Below are the code and all the weights of a small trained network. Each question names an input and a class and asks about switching units off, where a switched-off unit gives its printed mean instead of its output.

import numpy as np


def w(rows, s, z=0):
    codes = np.array(rows[::2]) - 128.0
    scale = np.full(codes.shape[1], s)
    scale[-1] = z or s
    return codes * scale


def norm(h):
    return h / np.sqrt((h * h).mean(-1, keepdims=True) + 1e-5)


def f(y):
    return np.maximum(y, 0)


def log_softmax(a):
    a = a - a.max(-1, keepdims=True)
    return a - np.log(np.exp(a).sum(-1, keepdims=True))


def net(x, mask):
    res = np.array(x, float).reshape(1, 5) / 4 @ E
    u = 0
    for l in range(4):
        y = f(norm(res) @ A[l][:, :-1].T + A[l][:, -1])
        res = res + np.where(mask[u : u + 16], y, B[l][:, -1]) @ B[l][:, :-1]
        u += 16
    return log_softmax(norm(res)[-1] @ U[:, :-1].T + U[:, -1])


A, B = {}, {}
E = w([
[135,134,126,127,133,124],'x0',
[216,123,217,19,113,193],'x1',
[119,120,131,129,122,135],'x2',
[157,201,152,254,46,126],'x3',
[101,122,183,221,247,152],'x4',
],0.007)
A[0] = w([
[169,111,177,125,137,115,98],'0.n1',
[70,110,93,72,185,120,129],'0.n2',
[98,108,117,174,152,147,87],'0.n3',
[109,148,43,140,113,122,111],'0.n4',
[170,159,135,173,11,116,91],'0.n5',
[177,160,229,134,83,137,3],'0.n6',
[140,137,198,195,98,126,46],'0.n7',
[133,130,247,145,201,147,39],'0.n8',
[123,150,145,102,122,114,94],'0.n9',
[155,134,186,200,104,132,55],'0.n10',
[89,113,128,190,201,133,94],'0.n11',
[125,113,187,150,172,137,86],'0.n12',
[102,106,62,149,114,98,138],'0.n13',
[118,106,66,63,77,111,149],'0.n14',
[156,124,241,90,115,131,148],'0.n15',
[130,107,177,60,157,137,106],'0.n16',
],0.014,0.0046)
B[0] = w([
[107,119,92,134,130,154,169],'0.n1',
[192,61,114,141,169,165,219],'0.n2',
[160,129,163,139,141,91,175],'0.n3',
[107,139,60,101,119,146,202],'0.n4',
[79,4,143,138,101,91,254],'0.n5',
[239,90,89,147,133,180,197],'0.n6',
[171,212,77,127,117,130,194],'0.n7',
[71,97,23,111,182,131,229],'0.n8',
[111,123,150,140,108,145,143],'0.n9',
[139,222,101,138,117,137,197],'0.n10',
[166,117,227,158,116,106,221],'0.n11',
[111,107,69,93,165,125,187],'0.n12',
[123,125,49,114,139,162,210],'0.n13',
[175,211,118,127,128,159,248],'0.n14',
[135,120,167,25,109,195,243],'0.n15',
[55,175,152,115,83,73,225],'0.n16',
],0.024,0.0083)
A[1] = w([
[65,205,189,57,128,108,156],'1.n1',
[121,239,142,168,119,66,115],'1.n2',
[115,249,116,141,121,215,83],'1.n3',
[169,48,193,139,123,62,35],'1.n4',
[131,90,176,220,144,139,137],'1.n5',
[62,107,127,120,128,120,75],'1.n6',
[61,101,111,157,86,59,112],'1.n7',
[117,179,112,195,162,204,80],'1.n8',
[108,160,130,82,106,109,139],'1.n9',
[156,106,156,184,159,77,75],'1.n10',
[96,162,93,145,145,89,146],'1.n11',
[179,123,206,77,51,103,117],'1.n12',
[43,95,124,138,134,127,60],'1.n13',
[92,192,148,152,138,106,4],'1.n14',
[172,126,140,141,171,181,122],'1.n15',
[104,36,169,95,192,93,77],'1.n16',
],0.015,0.0021)
B[1] = w([
[105,250,160,133,153,141,200],'1.n1',
[156,102,230,60,90,123,189],'1.n2',
[186,169,81,171,172,131,253],'1.n3',
[177,119,83,195,207,152,170],'1.n4',
[181,116,145,183,185,68,169],'1.n5',
[100,143,133,102,94,115,164],'1.n6',
[87,194,97,146,66,98,181],'1.n7',
[201,103,89,66,109,119,189],'1.n8',
[119,153,145,194,155,107,178],'1.n9',
[181,149,134,206,170,84,179],'1.n10',
[137,116,186,143,101,155,175],'1.n11',
[121,131,193,212,141,218,211],'1.n12',
[90,156,115,89,71,116,172],'1.n13',
[150,120,174,107,80,132,145],'1.n14',
[113,128,48,171,92,100,202],'1.n15',
[118,109,116,174,225,45,203],'1.n16',
],0.024,0.0074)
A[2] = w([
[113,121,133,108,140,116,112],'2.n1',
[138,6,200,133,97,156,85],'2.n2',
[177,126,141,96,121,116,37],'2.n3',
[158,149,208,152,115,101,77],'2.n4',
[42,70,168,33,155,102,5],'2.n5',
[140,140,164,123,100,172,136],'2.n6',
[102,98,139,139,166,125,109],'2.n7',
[190,69,144,121,96,112,64],'2.n8',
[181,119,195,133,135,62,80],'2.n9',
[111,128,106,154,138,147,109],'2.n10',
[161,114,162,111,75,136,77],'2.n11',
[140,175,107,103,132,101,46],'2.n12',
[77,86,141,100,151,127,27],'2.n13',
[44,106,94,114,91,68,29],'2.n14',
[90,74,140,132,62,159,88],'2.n15',
[139,111,127,143,136,143,83],'2.n16',
],0.019,0.0018)
B[2] = w([
[117,136,134,115,147,123,148],'2.n1',
[59,34,169,166,140,219,202],'2.n2',
[111,101,130,116,79,128,181],'2.n3',
[149,139,136,52,87,142,235],'2.n4',
[4,169,168,30,184,117,206],'2.n5',
[153,141,131,199,155,135,219],'2.n6',
[142,148,127,125,175,108,172],'2.n7',
[92,184,186,121,131,172,220],'2.n8',
[162,66,144,116,65,47,233],'2.n9',
[141,139,143,102,130,115,188],'2.n10',
[108,85,144,142,182,97,190],'2.n11',
[98,74,131,134,124,139,206],'2.n12',
[91,146,177,72,133,155,166],'2.n13',
[104,226,73,166,68,106,255],'2.n14',
[98,68,122,207,129,148,208],'2.n15',
[141,125,113,130,136,136,164],'2.n16',
],0.031,0.0062)
A[3] = w([
[152,10,252,56,44,151,99],'3.n1',
[114,126,146,51,48,194,207],'3.n2',
[23,200,81,147,71,101,41],'3.n3',
[86,197,116,76,107,168,89],'3.n4',
[174,166,208,96,78,120,25],'3.n5',
[236,104,152,140,107,141,114],'3.n6',
[193,126,99,119,63,144,66],'3.n7',
[122,149,57,37,163,132,96],'3.n8',
[163,212,223,137,105,128,3],'3.n9',
[153,86,84,109,162,116,91],'3.n10',
[172,112,58,69,73,130,97],'3.n11',
[102,179,147,96,174,141,152],'3.n12',
[29,98,174,26,133,92,16],'3.n13',
[139,83,147,145,128,141,74],'3.n14',
[33,43,170,109,158,168,92],'3.n15',
[131,134,165,155,125,183,100],'3.n16',
],0.014,0.0024)
B[3] = w([
[67,46,252,115,41,71,250],'3.n1',
[215,148,76,198,170,35,209],'3.n2',
[75,124,42,190,59,69,253],'3.n3',
[205,123,144,187,161,69,233],'3.n4',
[152,182,189,90,92,102,206],'3.n5',
[41,117,128,66,153,101,237],'3.n6',
[84,97,149,59,140,160,217],'3.n7',
[84,78,187,25,106,187,240],'3.n8',
[205,222,131,143,65,130,224],'3.n9',
[207,143,92,122,99,120,188],'3.n10',
[170,80,107,93,88,174,235],'3.n11',
[99,197,148,113,115,140,208],'3.n12',
[32,166,171,66,246,97,203],'3.n13',
[90,122,140,137,168,148,161],'3.n14',
[32,111,159,168,173,198,204],'3.n15',
[162,170,114,183,162,171,191],'3.n16',
],0.024,0.0072)
U = w([
[193,86,52,61,122,193,253],'0',
[209,73,99,202,220,35,70],'1',
[202,250,165,172,138,170,42],'2',
[13,184,122,93,198,95,108],'3',
[55,143,33,208,41,71,18],'4',
[157,96,221,115,60,53,156],'5',
[89,59,169,225,140,206,151],'6',
],0.017,0.0021)

Each question gives the input, the list of numbers given to net, and the class t.
The units are the neurons (one row each of A and B). Each row of codes is followed by its name. A weight is (code - 128) times the scale printed after its matrix; where a second scale follows, it is the last column's (A, B and U).
mask holds one flag per neuron, layer by layer. A switched-off neuron (its flag False) gives its mean, the last column of its row in B, instead of its output. The means were averaged over made-up inputs and are rounded, as every weight is.
A unit's drop is (log p(t) with every unit on - log p(t) with that unit switched off) / (log p(t) with every unit on - log p(t) with every unit switched off).
most important unit: the unit with the biggest drop
k most important neurons: the k neurons with the biggest drops, biggest first
k most important neurons of layer l: the k neurons of layer l with the biggest drops, biggest first
drop of u: that unit's drop, to one decimal
input [7,6,-3,-1,0], class 2: most important neuron => 0.n15
input [2,0,0,-3,5], class 1: 2 most important neurons => 0.n11, 0.n2
input [7,2,7,7,-2], class 6: 2 most important neurons => 0.n5, 0.n6
input [5,0,-6,-6,-4], class 0: 2 most important neurons => 0.n2, 0.n15
input [-5,3,-5,0,-4], class 2: 2 most important neurons => 0.n14, 0.n2
input [-3,-8,5,0,1], class 1: 3 most important neurons => 0.n11, 0.n16, 0.n3
input [5,0,5,8,1], class 5: 4 most important neurons of layer 0 => 0.n15, 0.n8, 0.n10, 0.n7
input [2,-8,-3,1,3], class 5: 4 most important neurons => 0.n5, 0.n15, 0.n2, 0.n6
input [4,-7,0,0,7], class 1: 2 most important neurons of layer 0 => 0.n14, 0.n16
input [-5,8,-4,1,-7], class 6: 3 most important neurons => 0.n6, 0.n5, 0.n10
input [-2,-2,-1,0,-4], class 0: 2 most important neurons => 0.n14, 0.n16
input [7,-1,-4,0,7], class 1: 2 most important neurons of layer 0 => 0.n11, 0.n14
input [1,-8,6,0,-8], class 0: 4 most important neurons => 0.n14, 0.n16, 0.n13, 0.n8
input [-4,1,-6,-3,-5], class 2: most important unit => 0.n8
input [7,6,-1,0,-8], class 2: 3 most important neurons => 0.n14, 0.n2, 1.n1
input [1,-5,1,5,1], class 5: 2 most important neurons => 0.n8, 1.n2
input [4,4,6,0,-1], class 2: 3 most important neurons => 0.n5, 0.n16, 0.n2
input [2,-8,2,1,6], class 5: 4 most important neurons => 0.n5, 1.n2, 0.n2, 0.n6
input [1,2,-4,4,-2], class 6: drop of 0.n5 => 1.3
input [-7,-2,-2,1,1], class 5: drop of 0.n15 => 0.3
input [-2,6,2,1,7], class 0: drop of 0.n6 => 0.7
input [-3,-2,1,-8,-2], class 0: drop of 0.n2 => 0.7
input [-3,-4,6,0,7], class 1: most important unit => 0.n14
input [1,7,7,1,-7], class 6: 3 most important neurons of layer 0 => 0.n5, 0.n6, 0.n10
